Below is a small trained network, with its code and all its weights. Each question gives an input and a class and asks what happens when units are switched off, that is, made to give their printed mean instead of their output.

import numpy as np


def w(rows, s, z=0):
    codes = np.array(rows[::2]) - 128.0
    scale = np.full(codes.shape[1], s)
    scale[-1] = z or s
    return codes * scale


def f(y):
    return y / 2 * (1 + np.tanh(0.7978845608 * (y + 0.044715 * y**3)))


def log_softmax(a):
    a = a - a.max(-1, keepdims=True)
    return a - np.log(np.exp(a).sum(-1, keepdims=True))


def net(x, mask):
    res = np.array(x, float).reshape(1, 7) / 4 @ E
    y = f(res @ A[0][:, :-1].T + A[0][:, -1])
    res = res + np.where(mask, y, B[0][:, -1]) @ B[0][:, :-1]
    return log_softmax(res[-1] @ U[:, :-1].T + U[:, -1])


A, B = {}, {}
E = w([
[230,23,128,92,222,35],'x0',
[130,123,133,128,123,130],'x1',
[124,42,3,157,4,60],'x2',
[2,143,189,30,101,28],'x3',
[133,128,129,127,123,127],'x4',
[131,127,127,124,126,131],'x5',
[130,133,128,124,126,127],'x6',
],0.0089)
A[0] = w([
[228,34,115,99,189,46,206],'N1',
[99,152,91,164,68,191,225],'N2',
[102,148,89,193,97,196,206],'N3',
[112,182,196,133,203,199,185],'N4',
[181,92,37,182,52,114,158],'N5',
[173,164,211,78,233,162,159],'N6',
[64,184,189,81,172,121,113],'N7',
[55,86,64,97,57,33,70],'N8',
[255,187,180,184,205,216,154],'N9',
[131,131,194,116,133,101,223],'N10',
[23,217,155,156,76,175,254],'N11',
[45,214,199,94,153,148,182],'N12',
[77,132,81,76,82,60,72],'N13',
[91,176,107,164,71,210,239],'N14',
[93,93,186,22,128,22,104],'N15',
[229,86,42,230,151,129,159],'N16',
[39,193,209,64,134,130,191],'N17',
[193,152,164,184,186,235,165],'N18',
[145,63,41,111,66,83,133],'N19',
[186,140,148,165,186,216,162],'N20',
],0.0095,0.0066)
B[0] = w([
[198,16,111,76,200,95,250],'N1',
[151,216,92,178,20,198,206],'N2',
[162,202,66,172,16,176,200],'N3',
[76,98,173,32,103,108,221],'N4',
[180,80,84,117,34,220,219],'N5',
[134,163,159,224,232,26,226],'N6',
[205,66,222,71,200,213,189],'N7',
[34,209,49,107,63,10,207],'N8',
[26,85,53,21,131,41,240],'N9',
[135,104,180,95,179,64,177],'N10',
[94,149,184,48,2,192,250],'N11',
[135,80,231,39,117,198,223],'N12',
[21,153,25,66,115,42,175],'N13',
[82,221,66,180,9,161,223],'N14',
[142,150,183,223,240,36,212],'N15',
[200,25,79,49,48,191,232],'N16',
[140,70,228,44,135,190,226],'N17',
[38,238,70,157,133,50,220],'N18',
[129,71,43,85,54,132,211],'N19',
[54,170,41,66,85,48,204],'N20',
],0.0082,0.015)
U = w([
[11,224,110,91,57,105,226],'0',
[187,16,161,1,68,216,93],'1',
[96,73,46,95,177,24,215],'2',
[170,115,227,203,242,54,22],'3',
[198,180,53,242,44,226,1],'4',
],0.0082,0.0061)

Each question gives the input, the list of numbers given to net, and the class t.
The units are the neurons (one row each of A and B). Each row of codes is followed by its name. A weight is (code - 128) times the scale printed after its matrix; where a second scale follows, it is the last column's (A, B and U).
mask holds one flag per neuron, in row order. A switched-off neuron (its flag False) gives its mean, the last column of its row in B, instead of its output. The means were averaged over made-up inputs and are rounded, as every weight is.
A unit's drop is (log p(t) with every unit on - log p(t) with that unit switched off) / (log p(t) with every unit on - log p(t) with every unit switched off).
top k neurons: the k neurons with the biggest drops, biggest first
drop when u is switched off: that unit's drop, to one decimal
input [1,3,7,5,-7,3,6], class 2: top 2 neurons -> [N11 N14]
input [-4,-3,0,-8,-3,7,-2], class 0: top neuron -> [N9]
input [2,8,-8,7,1,2,-6], class 3: top 2 neurons -> [N6 N15]
input [1,6,4,5,8,-3,8], class 2: top 2 neurons -> [N14 N11]
input [-6,7,-2,1,-7,5,-6], class 1: top 3 neurons -> [N12 N8 N17]
input [1,-6,0,5,-1,0,-7], class 3: top 2 neurons -> [N15 N16]
input [1,7,-1,8,-1,-8,-4], class 3: top 2 neurons -> [N15 N16]
input [0,8,-2,-2,-5,2,-4], class 0: top 2 neurons -> [N1 N15]
input [-3,7,-1,-7,5,4,-7], class 0: drop when N9 is switched off -> 0.2
input [1,6,-5,5,4,-1,-5], class 3: drop when N5 is switched off -> 0.1
input [-7,7,-2,6,-7,5,2], class 1: drop when N12 is switched off -> 0.0
input [5,-3,0,3,6,2,-2], class 3: drop when N9 is switched off -> 0.1
